Below are the code and all the weights of a small trained network. Each question names an input and a class and asks about switching units off, where a switched-off unit gives its printed mean instead of its output.

import numpy as np


def w(rows, s, z=0):
    codes = np.array(rows[::2]) - 128.0
    scale = np.full(codes.shape[1], s)
    scale[-1] = z or s
    return codes * scale


def norm(h):
    return h / np.sqrt((h * h).mean(-1, keepdims=True) + 1e-5)


def f(y):
    return np.maximum(y, 0)


def log_softmax(a):
    a = a - a.max(-1, keepdims=True)
    return a - np.log(np.exp(a).sum(-1, keepdims=True))


def net(x, mask):
    res = np.array(x, float).reshape(1, 2) / 4 @ E
    u = 0
    for l in range(2):
        y = f(norm(res) @ A[l][:, :-1].T + A[l][:, -1])
        res = res + np.where(mask[u : u + 14], y, B[l][:, -1]) @ B[l][:, :-1]
        u += 14
    return log_softmax(norm(res)[-1] @ U[:, :-1].T + U[:, -1])


A, B = {}, {}
E = w([
[2,20,186,169,144],'x0',
[180,228,206,191,157],'x1',
],0.0055)
A[0] = w([
[126,59,163,112,173,24],'0.n1',
[98,78,136,36,155,21],'0.n2',
[64,74,76,148,167,126],'0.n3',
[163,145,120,58,146,60],'0.n4',
[111,50,200,160,38,148],'0.n5',
[130,71,73,72,245,4],'0.n6',
[140,126,149,175,100,53],'0.n7',
[148,71,227,189,157,42],'0.n8',
[223,95,23,74,18,96],'0.n9',
[153,7,24,88,2,43],'0.n10',
[243,157,64,43,57,97],'0.n11',
[141,95,59,23,24,35],'0.n12',
[30,79,123,125,183,191],'0.n13',
[112,19,29,6,92,27],'0.n14',
],0.0044,0.0037)
B[0] = w([
[147,160,41,100,135,137],'0.n1',
[174,211,178,87,143,142],'0.n2',
[63,187,116,80,209,197],'0.n3',
[70,201,72,41,180,144],'0.n4',
[151,127,121,85,131,212],'0.n5',
[66,91,57,155,254,133],'0.n6',
[227,113,197,160,103,129],'0.n7',
[176,88,83,91,113,171],'0.n8',
[113,226,54,102,226,217],'0.n9',
[187,111,212,191,94,206],'0.n10',
[88,200,95,106,184,228],'0.n11',
[194,84,167,177,51,180],'0.n12',
[115,186,90,31,162,254],'0.n13',
[189,103,209,141,49,213],'0.n14',
],0.0051,0.0042)
A[1] = w([
[56,63,130,170,184,15],'1.n1',
[205,98,216,216,49,62],'1.n2',
[100,211,119,71,249,208],'1.n3',
[139,130,195,237,120,75],'1.n4',
[232,204,127,47,162,179],'1.n5',
[1,36,81,199,129,125],'1.n6',
[45,88,118,214,226,27],'1.n7',
[46,95,90,188,190,3],'1.n8',
[51,125,153,209,176,127],'1.n9',
[37,20,77,142,130,222],'1.n10',
[191,146,221,205,87,162],'1.n11',
[130,54,30,149,10,167],'1.n12',
[189,35,87,128,44,93],'1.n13',
[166,70,48,108,10,126],'1.n14',
],0.0057,0.0025)
B[1] = w([
[114,174,81,61,76,156],'1.n1',
[117,38,88,104,133,151],'1.n2',
[121,54,124,113,79,255],'1.n3',
[191,58,139,130,62,153],'1.n4',
[60,63,125,122,165,249],'1.n5',
[177,218,117,154,162,172],'1.n6',
[168,230,44,109,172,156],'1.n7',
[146,213,60,49,225,145],'1.n8',
[183,206,94,157,184,162],'1.n9',
[212,170,99,230,144,189],'1.n10',
[140,34,110,153,91,178],'1.n11',
[226,96,196,204,109,141],'1.n12',
[211,4,184,214,136,140],'1.n13',
[216,92,163,254,124,147],'1.n14',
],0.0061,0.0071)
U = w([
[166,196,19,79,212,255],'0',
[231,52,148,208,98,233],'1',
[108,66,93,59,102,254],'2',
[5,186,177,158,70,1],'3',
[61,171,167,128,20,1],'4',
[86,149,204,100,87,1],'5',
[2,197,205,180,25,1],'6',
],0.0079,0.0043)

Each question gives the input, the list of numbers given to net, and the class t.
The units are the neurons (one row each of A and B). Each row of codes is followed by its name. A weight is (code - 128) times the scale printed after its matrix; where a second scale follows, it is the last column's (A, B and U).
mask holds one flag per neuron, layer by layer. A switched-off neuron (its flag False) gives its mean, the last column of its row in B, instead of its output. The means were averaged over made-up inputs and are rounded, as every weight is.
A unit's drop is (log p(t) with every unit on - log p(t) with that unit switched off) / (log p(t) with every unit on - log p(t) with every unit switched off).
The circuit of an input: a set's keep is (log p(t) with only the set's units on - log p(t) with every unit switched off) / (log p(t) with every unit on - log p(t) with every unit switched off). Starting from the 12 units with the biggest drops (on a tie, the unit counted first), units are removed one at a time, each time the one whose removal leaves the highest keep (on an exact tie, the one counted first), for as long as the keep stays at least 0.8.
circuit, biggest first: the units of the circuit, biggest drop first
unit that matters most: the unit with the biggest drop
k most important neurons: the k neurons with the biggest drops, biggest first
k most important neurons of layer l: the k neurons of layer l with the biggest drops, biggest first
drop when u is switched off: that unit's drop, to one decimal
input [4,-6], class 1: unit that matters most	0.n14
input [2,-4], class 1: 3 most important neurons of layer 0	(0.n11 0.n9 0.n14)
input [7,-8], class 1: circuit, biggest first	(1.n10 1.n12)
input [4,4], class 0: circuit, biggest first	(0.n14 1.n7)
input [-4,8], class 1: 2 most important neurons of layer 0	(0.n13 0.n9)
input [-3,3], class 2: 3 most important neurons of layer 0	(0.n9 0.n10 0.n13)
input [-3,-5], class 1: 4 most important neurons	(0.n12 0.n14 0.n10 0.n13)
input [-3,5], class 1: 2 most important neurons of layer 0	(0.n13 0.n9)
input [-1,2], class 2: 2 most important neurons	(1.n10 0.n10)
input [8,-7], class 0: 2 most important neurons of layer 0	(0.n3 0.n13)
input [7,-7], class 0: 4 most important neurons of layer 0	(0.n3 0.n13 0.n12 0.n8)
input [-5,-8], class 1: 2 most important neurons of layer 0	(0.n12 0.n14)
input [6,-4], class 0: drop when 1.n5 is switched off	0.0
input [1,0], class 2: unit that matters most	1.n3
input [7,-6], class 0: drop when 0.n13 is switched off	0.1
